Each row has two labels, one from each of two sets.
0.05	-4.80	1.16	2.58	6.13	-2.26	-0.33	1.46	-1.27	-0.85	0.10	-3.16	1.62	-0.89	0.37	4.16	-0.78	-0.39	-1.47	0.27	-3.45	0.81	-3.18	-1.70	1.22	0.95	-2.24	-0.91	1.19	-1.40	-2.89	0.89 -> <79>/Cr
1.49	-2.06	-0.60	0.46	1.19	0.31	-0.14	0.06	1.58	-1.85	-1.18	-1.02	5.45	-1.04	0.20	3.69	1.55	0.36	-0.43	-0.71	-0.90	0.29	-2.42	-0.95	-0.30	0.47	-0.65	-1.54	1.83	-0.57	-2.31	2.78 -> <79>/Sg
-0.08	-3.47	0.02	1.45	4.24	-0.86	-0.36	0.92	-1.01	-0.96	-1.05	-2.23	2.73	-1.68	-1.38	4.03	-2.95	1.83	0.51	-1.52	0.29	0.02	-3.80	-0.19	0.29	0.95	-1.25	1.19	-0.61	-0.19	-2.45	0.87 -> <79>/FC
0.07	-1.66	-0.41	0.56	1.37	-0.51	0.57	-0.22	-0.92	-0.46	2.00	-2.03	3.65	-0.65	0.81	2.63	2.14	0.88	-0.73	-0.37	0.57	1.77	-2.84	-0.74	0.50	2.53	-0.64	-1.38	1.16	-0.79	-2.38	2.97 -> <79>/FC
0.96	-1.35	-0.36	0.70	3.92	-0.62	0.69	1.26	0.01	-1.68	-0.02	-1.84	4.13	-0.47	-0.37	3.86	-1.21	2.36	-1.14	-1.53	-0.98	1.49	-1.70	-0.39	-1.27	0.09	-0.22	1.18	0.34	-1.44	-4.35	2.04 -> <79>/Sg
2.32	1.55	-1.99	0.97	3.99	-2.66	-1.41	1.66	1.11	-1.49	1.29	-0.38	1.32	0.28	-1.86	0.60	-2.21	1.69	-1.39	0.02	-3.04	-0.77	-3.76	-0.44	0.15	0.46	4.04	1.60	0.13	-1.15	-1.68	0.55 -> <82>/Cr
2.27	-2.77	-0.84	-1.09	4.72	-0.09	0.28	1.75	0.97	-1.47	-1.45	-2.13	5.62	-3.98	-0.89	0.93	-4.70	2.22	0.13	-3.82	-3.33	3.57	-3.98	0.50	-1.95	0.18	-2.72	0.80	2.07	-3.80	-6.20	0.28 -> <79>/Sg
1.63	-0.49	-4.59	-0.07	3.02	0.13	1.23	1.51	1.86	-3.66	1.47	-0.58	5.86	-2.05	-3.52	1.29	-2.69	4.28	-0.23	0.30	-2.80	3.22	-3.01	2.01	-1.00	-0.92	-0.10	1.67	0.73	-1.80	-2.88	-1.45 -> <79>/FD
1.57	-1.51	-0.04	-1.49	5.64	-1.46	0.23	0.91	-0.17	-2.21	-0.35	-1.95	4.79	-1.97	-0.47	5.40	-1.03	1.89	-0.94	-0.19	-1.45	2.57	-3.26	-1.03	0.85	0.46	0.93	-0.16	1.66	-0.90	-2.55	-0.46 -> <79>/Cr
0.27	-2.01	0.60	-0.21	1.97	-0.32	0.14	0.80	0.15	-2.07	-2.57	-1.68	7.87	-0.16	-1.92	2.85	-1.26	2.12	-1.09	-2.86	-0.63	1.58	-3.26	1.80	-0.72	1.52	-2.48	-1.61	0.72	0.01	-5.85	3.35 -> <79>/Sg
2.05	-5.76	-0.71	-1.27	4.43	-1.94	1.19	1.24	-0.25	-1.56	0.40	-5.48	6.71	-1.71	1.29	3.20	1.50	1.87	0.10	0.82	-4.30	3.11	-2.07	-0.37	0.43	0.54	-1.98	-1.02	1.24	-3.34	-5.97	0.86 -> <79>/Cr
0.64	-2.20	1.60	-0.81	4.37	-1.83	0.07	0.62	-0.92	-1.22	1.98	-2.52	-0.41	0.15	-1.95	3.23	-2.66	2.26	0.16	-0.45	-1.80	-1.12	-3.76	-0.03	3.38	-1.01	0.40	0.34	0.92	-1.84	-0.24	-0.04 -> <79>/Cr
0.56	-0.32	0.14	-0.26	4.24	-2.35	-0.10	-0.28	-0.97	0.93	1.50	-0.52	2.35	-0.01	-4.41	3.67	-2.14	0.46	-0.07	2.32	-1.32	-0.54	-1.01	-0.15	1.74	0.23	1.17	0.85	1.91	-1.94	-1.49	1.01 -> <79>/FC
0.69	-1.11	-0.29	0.07	3.97	-1.07	0.02	1.35	-0.36	-1.77	1.84	-2.65	2.66	-1.13	-1.72	4.07	-3.15	1.98	-0.73	-0.06	0.56	-2.42	-3.32	-0.52	1.56	0.62	-2.23	0.99	3.04	-0.53	-1.51	0.30 -> <79>/Sg
